Below are the code and all the weights of a small trained network. Each question names an input and a target symbol and asks about switching units off, where a switched-off unit gives its printed mean instead of its output.

import numpy as np


def w(rows, s, z=0):
    codes = np.array(rows[::2]) - 128.0
    scale = np.full(codes.shape[1], s)
    scale[-1] = z or s
    return codes * scale


def f(y):
    return y / 2 * (1 + np.tanh(0.7978845608 * (y + 0.044715 * y**3)))


def softmax(a):
    e = np.exp(a - a.max(-1, keepdims=True))
    return e / e.sum(-1, keepdims=True)


def log_softmax(a):
    a = a - a.max(-1, keepdims=True)
    return a - np.log(np.exp(a).sum(-1, keepdims=True))


def net(x, mask):
    ids = ['ΓΔΨΩεζημστφ'.index(c) for c in x.split()]
    T = len(ids)
    res = E[ids] + P[:T]
    r = res
    for j in range(3):
        rows = slice(3 * j, 3 * j + 3)
        q, k, v = (r @ M[0][rows].T for M in (Q, K, V))
        z = softmax(np.where(np.tri(T) > 0, q @ k.T / 3**0.5, -1e9)) @ v
        o = O[0][rows]
        res = res + np.where(mask[j], z, o[:, -1]) @ o[:, :-1]
    y = f(res @ A[0][:, :-1].T + A[0][:, -1])
    res = res + np.where(mask[3:7], y, B[0][:, -1]) @ B[0][:, :-1]
    return log_softmax(res[-1] @ U[:, :-1].T + U[:, -1])


Q, K, V, O, A, B = {}, {}, {}, {}, {}, {}
E = w([
[18,35,62],'Γ',
[116,111,92],'Δ',
[129,112,131],'Ψ',
[114,77,143],'Ω',
[114,52,169],'ε',
[103,153,194],'ζ',
[136,113,246],'η',
[92,250,180],'μ',
[58,91,56],'σ',
[115,150,82],'τ',
[122,156,175],'φ',
],0.022)
P = w([
[65,3,16],'0',
[5,144,167],'1',
[12,198,248],'2',
[79,198,221],'3',
[120,238,209],'4',
[99,213,140],'5',
[111,197,134],'6',
],0.0029)
Q[0] = w([
[248,156,103],'H1',
[171,28,254],'H1',
[144,53,48],'H1',
[228,243,116],'H2',
[112,119,183],'H2',
[38,193,154],'H2',
[147,190,171],'H3',
[93,58,161],'H3',
[80,197,225],'H3',
],0.0075)
K[0] = w([
[185,84,180],'H1',
[38,69,156],'H1',
[235,145,135],'H1',
[145,240,132],'H2',
[99,195,254],'H2',
[81,153,106],'H2',
[27,102,148],'H3',
[95,187,177],'H3',
[168,221,154],'H3',
],0.0084)
V[0] = w([
[105,64,155],'H1',
[176,164,75],'H1',
[28,159,236],'H1',
[97,175,141],'H2',
[116,91,86],'H2',
[211,168,191],'H2',
[120,112,173],'H3',
[43,1,21],'H3',
[129,196,23],'H3',
],0.0096)
O[0] = w([
[142,65,90,162],'H1',
[125,142,193,88],'H1',
[161,62,36,179],'H1',
[133,78,140,133],'H2',
[78,107,136,169],'H2',
[100,89,160,7],'H2',
[254,66,119,138],'H3',
[67,141,179,194],'H3',
[149,243,89,116],'H3',
],0.0076,0.015)
A[0] = w([
[31,7,108,2],'N1',
[175,76,149,176],'N2',
[120,171,254,234],'N3',
[82,134,36,92],'N4',
],0.0099,0.0026)
B[0] = w([
[123,144,189,250],'N1',
[159,254,85,146],'N2',
[94,156,21,131],'N3',
[233,208,184,200],'N4',
],0.0076,0.021)
U = w([
[70,166,192,3],'Γ',
[2,172,53,192],'Δ',
[63,17,155,188],'Ψ',
[95,67,104,251],'Ω',
[39,49,108,182],'ε',
[100,95,96,213],'ζ',
[168,184,67,169],'η',
[112,206,144,76],'μ',
[29,98,75,120],'σ',
[38,178,36,44],'τ',
[173,68,194,81],'φ',
],0.0083,0.0034)

Each question gives the input, a string of symbols that net reads in full, and the target symbol t.
The units are the heads (3 rows each of Q, K, V and O) and the neurons (one row each of A and B). Each row of codes is followed by its name. A weight is (code - 128) times the scale printed after its matrix; where a second scale follows, it is the last column's (O, A, B and U).
mask holds one flag per unit, heads first, then neurons. A switched-off unit (its flag False) gives its mean, the last column of its rows in O or B, instead of its output. The means were averaged over made-up inputs and are rounded, as every weight is.
A unit's drop is (log p(t) with every unit on - log p(t) with that unit switched off) / (log p(t) with every unit on - log p(t) with every unit switched off).
The circuit of an input: a set's keep is (log p(t) with only the set's units on - log p(t) with every unit switched off) / (log p(t) with every unit on - log p(t) with every unit switched off). Starting from all 7 units, units are removed one at a time, each time the one whose removal leaves the highest keep (on an exact tie, the one counted first), for as long as the keep stays at least 0.8.
circuit, biggest first: the units of the circuit, biggest drop first
k most important neurons: the k neurons with the biggest drops, biggest first
drop of u: that unit's drop, to one decimal
input μ Γ Ω, target η: circuit, biggest first => [H3, N1]
input Γ ε Ω, target Ψ: circuit, biggest first => [N4, H3]
input Ψ Γ Γ Δ Ψ μ, target η: most important neuron => [N1]
input Γ Γ Γ ε, target Ψ: circuit, biggest first => [H3, N4]
input Δ Γ Δ Ω Γ μ ζ, target η: 2 most important neurons => [N1, N2]
input Γ Γ ε μ ε, target η: circuit, biggest first => [H3, N2]
input Γ Γ Ω Γ τ Γ Γ, target Γ: circuit, biggest first => [H3, N4, N1]
input ζ ζ Γ Γ ζ μ η, target η: circuit, biggest first => [N2, H3]
input Δ μ Δ μ Ω, target η: 2 most important neurons => [N2, N1]
input Γ Γ Γ, target Γ: 2 most important neurons => [N1, N4]
input μ Δ η, target η: 3 most important neurons => [N2, N1, N3]
input μ Δ μ ε Γ, target η: drop of N4 => 0.6
input Γ τ σ Γ Δ, target Δ: drop of N1 => 0.1
input Ψ μ Γ μ Γ, target η: most important neuron => [N4]
input σ Γ Γ Δ, target Δ: drop of H3 => 0.7
